Below are the code and all the weights of a small trained network. Each question names an input and a target symbol and asks about switching units off, where a switched-off unit gives its printed mean instead of its output.

import numpy as np


def w(rows, s, z=0):
    codes = np.array(rows[::2]) - 128.0
    scale = np.full(codes.shape[1], s)
    scale[-1] = z or s
    return codes * scale


def norm(h):
    return h / np.sqrt((h * h).mean(-1, keepdims=True) + 1e-5)


def f(y):
    return np.maximum(y, 0)


def softmax(a):
    e = np.exp(a - a.max(-1, keepdims=True))
    return e / e.sum(-1, keepdims=True)


def log_softmax(a):
    a = a - a.max(-1, keepdims=True)
    return a - np.log(np.exp(a).sum(-1, keepdims=True))


def net(x, mask):
    ids = ['ΔΩβηθμξπσφ'.index(c) for c in x.split()]
    T = len(ids)
    res = E[ids] + P[:T]
    u = 0
    for l in range(2):
        r = norm(res)
        for j in range(3):
            rows = slice(2 * j, 2 * j + 2)
            q, k, v = (r @ M[l][rows].T for M in (Q, K, V))
            z = softmax(np.where(np.tri(T) > 0, q @ k.T / 2**0.5, -1e9)) @ v
            o = O[l][rows]
            res = res + np.where(mask[u + j], z, o[:, -1]) @ o[:, :-1]
        u += 3
        y = f(norm(res) @ A[l][:, :-1].T + A[l][:, -1])
        res = res + np.where(mask[u : u + 4], y, B[l][:, -1]) @ B[l][:, :-1]
        u += 4
    return log_softmax(norm(res)[-1] @ U[:, :-1].T + U[:, -1])


Q, K, V, O, A, B = {}, {}, {}, {}, {}, {}
E = w([
[37,191,121,163],'Δ',
[62,159,154,80],'Ω',
[101,3,167,114],'β',
[121,194,68,132],'η',
[126,166,164,116],'θ',
[67,148,241,185],'μ',
[66,230,69,215],'ξ',
[135,145,180,11],'π',
[143,173,83,145],'σ',
[164,136,176,216],'φ',
],0.019)
P = w([
[2,98,131,91],'0',
[169,61,91,49],'1',
[83,107,80,102],'2',
[79,194,96,92],'3',
[132,140,104,100],'4',
[152,135,99,112],'5',
[144,156,100,123],'6',
[128,162,107,127],'7',
[77,188,80,95],'8',
],0.01)
Q[0] = w([
[140,127,91,155],'0.h0',
[11,51,173,126],'0.h0',
[86,112,145,125],'0.h1',
[88,63,120,249],'0.h1',
[156,193,111,100],'0.h2',
[88,47,85,116],'0.h2',
],0.021)
K[0] = w([
[110,155,149,136],'0.h0',
[101,5,174,157],'0.h0',
[124,114,150,122],'0.h1',
[62,52,85,90],'0.h1',
[148,165,102,137],'0.h2',
[90,64,118,91],'0.h2',
],0.023)
V[0] = w([
[161,255,208,145],'0.h0',
[132,106,197,32],'0.h0',
[92,120,59,77],'0.h1',
[98,3,136,155],'0.h1',
[101,8,133,193],'0.h2',
[168,182,253,225],'0.h2',
],0.011)
O[0] = w([
[222,186,103,12,228],'0.h0',
[58,1,111,15,132],'0.h0',
[35,198,117,145,147],'0.h1',
[248,214,157,153,24],'0.h1',
[226,225,234,231,1],'0.h2',
[92,234,167,23,157],'0.h2',
],0.006,0.0077)
A[0] = w([
[105,54,158,110,121],'0.n0',
[112,216,245,109,2],'0.n1',
[93,158,100,205,70],'0.n2',
[156,66,56,184,189],'0.n3',
],0.012,0.0024)
B[0] = w([
[254,196,137,183,252],'0.n0',
[184,27,23,38,252],'0.n1',
[233,59,108,131,231],'0.n2',
[157,168,147,4,220],'0.n3',
],0.0094,0.0034)
Q[1] = w([
[80,201,207,79],'1.h0',
[107,246,15,152],'1.h0',
[128,35,119,197],'1.h1',
[93,157,191,169],'1.h1',
[121,248,183,174],'1.h2',
[197,16,61,239],'1.h2',
],0.012)
K[1] = w([
[183,69,109,151],'1.h0',
[161,131,55,9],'1.h0',
[113,59,224,185],'1.h1',
[176,70,157,170],'1.h1',
[230,100,146,123],'1.h2',
[62,74,231,202],'1.h2',
],0.016)
V[1] = w([
[134,211,16,87],'1.h0',
[133,153,213,135],'1.h0',
[204,10,75,174],'1.h1',
[90,114,205,242],'1.h1',
[197,88,139,1],'1.h2',
[44,66,111,73],'1.h2',
],0.022)
O[1] = w([
[132,232,84,205,201],'1.h0',
[81,130,137,79,75],'1.h0',
[74,34,250,145,109],'1.h1',
[229,47,72,85,5],'1.h1',
[80,135,201,60,195],'1.h2',
[28,40,108,127,189],'1.h2',
],0.016,0.027)
A[1] = w([
[155,189,14,127,141],'1.n0',
[31,147,154,108,254],'1.n1',
[103,66,7,141,58],'1.n2',
[98,133,152,94,60],'1.n3',
],0.016,0.0035)
B[1] = w([
[167,131,149,30,171],'1.n0',
[248,101,63,120,254],'1.n1',
[187,39,148,79,136],'1.n2',
[87,122,120,109,148],'1.n3',
],0.018,0.019)
U = w([
[184,99,62,126,115],'Δ',
[148,88,66,78,87],'Ω',
[190,91,174,105,254],'β',
[98,124,105,226,2],'η',
[64,153,38,62,171],'θ',
[95,125,167,99,80],'μ',
[251,176,60,147,148],'ξ',
[78,107,121,80,173],'π',
[93,126,168,237,82],'σ',
[159,197,234,83,59],'φ',
],0.013,0.0036)

Each question gives the input, a string of symbols that net reads in full, and the target symbol t.
The units are the heads (2 rows each of Q, K, V and O) and the neurons (one row each of A and B). Each row of codes is followed by its name. A weight is (code - 128) times the scale printed after its matrix; where a second scale follows, it is the last column's (O, A, B and U).
mask holds one flag per unit, layer by layer, with each layer's heads first. A switched-off unit (its flag False) gives its mean, the last column of its rows in O or B, instead of its output. The means were averaged over made-up inputs and are rounded, as every weight is.
A unit's drop is (log p(t) with every unit on - log p(t) with that unit switched off) / (log p(t) with every unit on - log p(t) with every unit switched off).
unit that matters most: the unit with the biggest drop
top k neurons: the k neurons with the biggest drops, biggest first
k most important neurons of layer l: the k neurons of layer l with the biggest drops, biggest first
heads that matter: for each layer, one digit per head in row order, 1 if its drop is at least 0.15 and else 0, layers parted by /
input π σ ξ θ, target σ: heads that matter	101 / 010
input σ θ π, target σ: heads that matter	011 / 010
input φ ξ ξ, target φ: unit that matters most	1.h2
input Δ σ θ, target Δ: 3 most important neurons of layer 0	0.n3, 0.n2, 0.n0
input η η ξ μ, target η: top 3 neurons	0.n2, 0.n3, 0.n1
input Δ φ θ, target Δ: heads that matter	111 / 011
input σ θ θ, target σ: 2 most important neurons of layer 0	0.n2, 0.n0
input θ ξ ξ ξ Ω, target ξ: heads that matter	100 / 001
input ξ σ φ, target ξ: heads that matter	000 / 001
input β θ ξ θ, target ξ: heads that matter	000 / 001
input σ ξ η, target σ: top 3 neurons	0.n2, 1.n1, 0.n0
input η θ σ μ ξ, target σ: top 3 neurons	0.n1, 0.n2, 1.n0
input θ μ β β φ ξ η, target φ: heads that matter	110 / 001
input η μ φ, target η: unit that matters most	1.h1
input π β μ θ σ Ω π φ, target φ: heads that matter	011 / 001
input Ω σ θ, target Ω: heads that matter	101 / 010
input ξ θ π, target ξ: heads that matter	100 / 001
input φ φ θ, target φ: heads that matter	010 / 001
input ξ σ σ, target ξ: heads that matter	101 / 001
input η θ ξ, target η: 2 most important neurons of layer 0	0.n2, 0.n3
input φ Δ ξ φ θ φ, target φ: heads that matter	101 / 001
input η θ η η η θ, target η: unit that matters most	0.h2
input Ω θ σ β η, target η: top 2 neurons	0.n3, 0.n2
input Ω σ θ π φ η θ, target φ: heads that matter	111 / 001
input ξ ξ ξ θ θ, target ξ: top 2 neurons	0.n1, 0.n3
input σ σ ξ, target σ: top 2 neurons	0.n2, 1.n1
input Ω θ σ, target Ω: unit that matters most	0.n2
input φ ξ π, target φ: top 2 neurons	0.n2, 1.n1
